Rows, each with roughly how far along a hidden order it lies (0 to 20)
(in the rows, 128 means zero)
[103 107 124 131 103 193 142  94 102  91 131 120 123 106 138 138 108 113
  97 126 135  89 134 145 169 168  92 127 153 219 162 120 123 136 172 144
 126 126 166] : 10
[105 128 122 129 114 162  92 112 122 131 160 104 114 126 141 139 119 113
 130 128 103 130 125 109  81 117 147 156 158  86 140 124 156  53 137 114
 167 156 170] : 1
[129 133 154 121 108 186 112 129 128 119 132 139  97 138 151 136 139  87
 148 115 136 117 122 119  98 139 135 140 123 103 139  78 136 147 172  84
 142 112 122] : 10
[140 117 117 122 131  91  92 144 125 119 129 124 126  97 125 125 136 140
 111 123 121 112 117 137 117 140 127 142 137  90 132 108 126  48 132 135
 164 119 140] : 17
[140 122 103 120 129  85 107 189 125 100 120 116 125 114 118 125 130 161
 117 125 113 101 112 141 100 130 133 138 132  71 128  91 114  37 118 154
 144 116 167] : 16
[129 138 131 124 114 141 102 174 124  96 129 127 114 116 134 128 126 125
 124 121 132 114 123 131 108 142 135 139 129  97 133  87 127  74 147 120
 146 116 130] : 12
[107 118 117 129 117 134 110 110 123 127 134 119 124 116 131 134 108 130
 113 126 124 100 125 133 116 121 110 133 126 119 132 129 136 119 144 152
 132 129 162] : 8
[175  90 102 117 211  50 128  71 154 236 116 112 164  38 133 132 187 102
 132 132  94 117 114 141 154 119  98 146 119  88 128 158 149 133 102 167
 135 118 143] : 17
[141 143 130 119 104 151 105 187 120  91 124 124 100 144 129 128 135 143
 136 121 113 116 123 132  80 133 138 136 136  83 139  59 117  57 149  93
 129 117 157] : 13
[ 92 130 111 135 105 173 122 114 101  64 166  90 138  46 129 134  79 104
  70 156 123 137 141 153 177 185 104 141 249 153 157 203 126   1 106 169
 166 157 169] : 0
[169 134 125 130 148  85 151  89 131 249 116 236 122 125  75 125 131 255
 135  95 145 101 134 124 115  63 110 124  68 112 117 125 140 255 165 177
 133 114 114] : 20
[126 175 175 116 107 151 169 141 132  96 102 114 104 157 151 151 127 100
 176 125 149 114 126 130 124  95  96 124  96 105 115 114 121 255 110 170
   9 110 159] : 2
[153 121 139 123 132 123 110  95 128 138 137 143 114  89 131 124 152 106
 118 125 127 141 127 135 136 159 128 144 137 109 144 111 136  62 136  93
 162 122 110] : 15
[119 143 141 124 117 143 105 183 122  94 136 140 113  89 136 125 120 118
 108 120 146 114 125 131 127 153 135 137 134 109 128 113 130  81 152 124
 155 117 114] : 12
[118 110 122 122 119 145  85 105 133 191 130 128 114 159 148 141 141 149
 159 111 115  87 114 103  53  68 135 142  91  74 125  81 156 196 165 131
 135 126 158] : 10
[112 110 141 132  99 198 139  80 110 113 131 144 105 140 140 141 121 108
 121 120 134 100 137 135 135 145 103 130 131 208 155  88 126 169 200 103
 121 123 156] : 13
[138 135 122 120 129  87 130 136 129 109 120 123 131  92 128 130 128 124
 116 126 131 107 122 142 141 127 111 132 122 102 121 132 129 111 115 171
 123 116 133] : 11
[120 119 127 131 119 128 137  91 117 122 126 143 122 111 127 132 113 171
 109 121 138  97 136 136 145 135 103 128 109 158 135 132 132 174 165 150
 125 124 136] : 14
[119 158 146 121 105 172 118 180 125  81 123 136 109 125 141 136 119 104
 135 119 144 109 125 131 117 132 127 133 120 105 124 102 127 141 145 133
 109 113 132] : 7
[132 129 159 121 124 156 138  80 132 145 129 140 110 112 156 139 142  74
 148 123 145 168 126 126 158 137 110 138 117 131 132 120 145 205 147 115
 126 115 104] : 7
[141 142 161 123 127 117 167  74 134 135 125 141 124  98 153 137 138  70
 146 131 146 176 133 134 187 143 105 133 120 133 129 152 142 195 120 135
 117 118  94] : 6
[114 182 189 125  99 222 120 149 123  85 136 161  84 127 155 138 121  64
 145 118 184 144 133 123 133 149 136 137 122 129 133 104 137 170 176  85
 126 116  90] : 4

Next part:
[171 120 115 135 120 168 131 144 112 144 108 157 121 134 139 109 141 133
 127 129 136 132 135 125 149 116 131 125 122 139 129 129 143 114 128 166
 156 122 128 137 123 117 134 183 217 105 126 106 124  47 153 135 135 128
 134 144 153 111 133 111 145 161 148 131 116 115 133 132] : 3
[163 123 145 149 124 135 131 166 124 174 162 155 148 134 118 122 142 131
 131 127 123 149 142 131 147 139 154 126 172 152 139 130 146 124 146 134
 147 133 123 131 138 146 144 176 211 146 166 138 190  81 146 144 139 138
 156 134 149 123 128 136 143 133 146 122 131 134 137 123] : 8
[144 126 146 146 129 149 130 174 122 187 125 184 153 145 117 125 137 134
 131 124 131 160 143 136 148 138 155 128 153 130 136 140 148 127 172 149
 156 118 128 139 147 145 156 147 196 136 170 148 145 125 147 131 153 134
 186 133 143 131 136 145 139 136 157 131 132 137 137 125] : 0
[152 145 135 153 126 145 140 146 126 189 137 140 128 149 141 136 140 133
 118 137 122 147 134 150 136 127 140 173 129 201 146 130 119 123 227 142
 141 160 124 165 112 168 153 165 255 133 134 127 129 143 152 154 160 141
 235 149 120 122 136 108 142 153 131 126 135 110 144 142] : 20
[175 126 137 142 132 161 130 191 138 149 182 175 144 133 145 131 144 132
 146 139 132 141 148 128 171 137 152 122 162 129 140 136 148 129 134 167
 157 127 133 131 143 121 142 188 159 154 149 138 186 118 142 125 141 139
 161 144 142 130 130 139 137 133 153 131 132 135 135 132] : 1
[159 125 144 135 138 153 128 201 138 163 136 171 155 137 132 133 136 134
 142 139 126 159 155 128 156 145 159 121 153 119 124 138 146 135 141 176
 148 122 132 131 147 140 148 160 133 159 185 160 141 126 145 125 140 140
 153 141 144 136 133 152 137 128 159 128 135 151 135 125] : 1
[188 127 155 183 154 170 154 167 132 214 156 255 146 132 148 147 146 135
 133 151 133 177 161 136 216 134 153 137 155 191 139 138 139 127 179 206
 156 145 139 137 148 162 156 223 242 149 187 153 157  92 151 153 146 149
 151 157 185 116 142 120 151 165 153 128 128 125 146 137] : 17
[169 126 146 153 139 153 138 201 123 167 114 234 157 147 110 122 143 132
 125 130 126 174 151 133 168 137 159 127 158 111 133 128 152 128 171 176
 161 118 127 143 161 150 167 171 170 147 190 185 155  72 154 135 148 141
 185 146 157 124 128 152 142 129 146 120 130 150 137 124] : 12
[157 129 164 150 161 174 130 142 155 148 209 255 159 126 128 152 127 129
 144 151 132 151 149 129 199 152 141 109 164 104 140 144 143 159 146 255
 121 114 142 128 164 145 137 202  91 162 182 208 192 190 120 115 153 160
 131 144 150 147 128 170 125 112 136 125 133 172 130 132] : 3
[149 125 149 169 138 131 142 117 121 151 188 211 142 130 107 124 138 127
 129 124 132 151 150 129 180 125 132 119 157 109 146 136 147 125 164 144
 134 119 126 127 146 138 145 181 181 137 175 159 196  91 136 133 150 136
 143 124 145 122 131 131 131 130 136 123 121 134 140 125] : 3
[138 129 135 147 136 136 128 150 125 145 139 173 141 142 118 125 132 134
 127 132 128 150 129 134 137 132 150 130 148 120 133 132 137 130 173 149
 135 124 132 137 138 147 147 161 188 138 149 162 141 122 138 140 151 134
 174 132 147 130 131 138 130 142 141 125 130 139 134 126] : 5
[158 121 121 143 117 148 133 120 107 142 109 141 118 136 119 102 145 132
 113 130 128 144 135 131 141 108 145 130 136 128 133 127 141 113 158 155
 153 125 125 144 117 144 144 189 242 115 136 125 135  13 159 158 146 122
 158 130 156 105 136 107 140 169 137 121 112 107 139 128] : 7
[142 129 133 144 139 136 131 156 125 144 139 125 136 138 125 123 135 136
 125 129 133 163 134 131 141 131 165 134 144 135 132 127 134 127 154 145
 144 130 140 133 135 143 138 170 175 130 149 137 137 114 147 148 143 131
 148 135 143 127 129 134 131 138 140 127 132 130 136 128] : 12
[154 136 116 152 124 134 138 172 128 122  98 124 116 143 160 119 147 136
 121 138 116 145 146 137 135 110 158 153 130 129 133 123 120 118 176 120
 148 142 128 144 117 159 153 158 228 155 134 103 110  54 158 165 137 127
 192 145 148 108 137 106 135 160 134 123 125 105 142 136] : 9
[139 127 160 149 146 122 127 158 140 162 184 207 158 134 103 128 138 132
 137 131 123 166 148 133 140 147 156 125 168 105 142 136 147 143 161 156
 131 125 135 132 150 159 142 177 146 175 180 178 194 121 129 135 150 143
 168 127 151 144 128 158 127 119 143 123 139 162 135 119] : 7
[139 133 143 157 146 142 138 135 125 138 122 168 133 136 115 120 122 130
 125 126 129 149 137 138 150 125 140 140 133 123 137 127 134 124 186 153
 138 127 132 151 136 155 145 170 213 134 151 154 123 111 148 146 159 136
 193 132 148 120 130 125 132 138 133 125 124 126 140 128] : 14
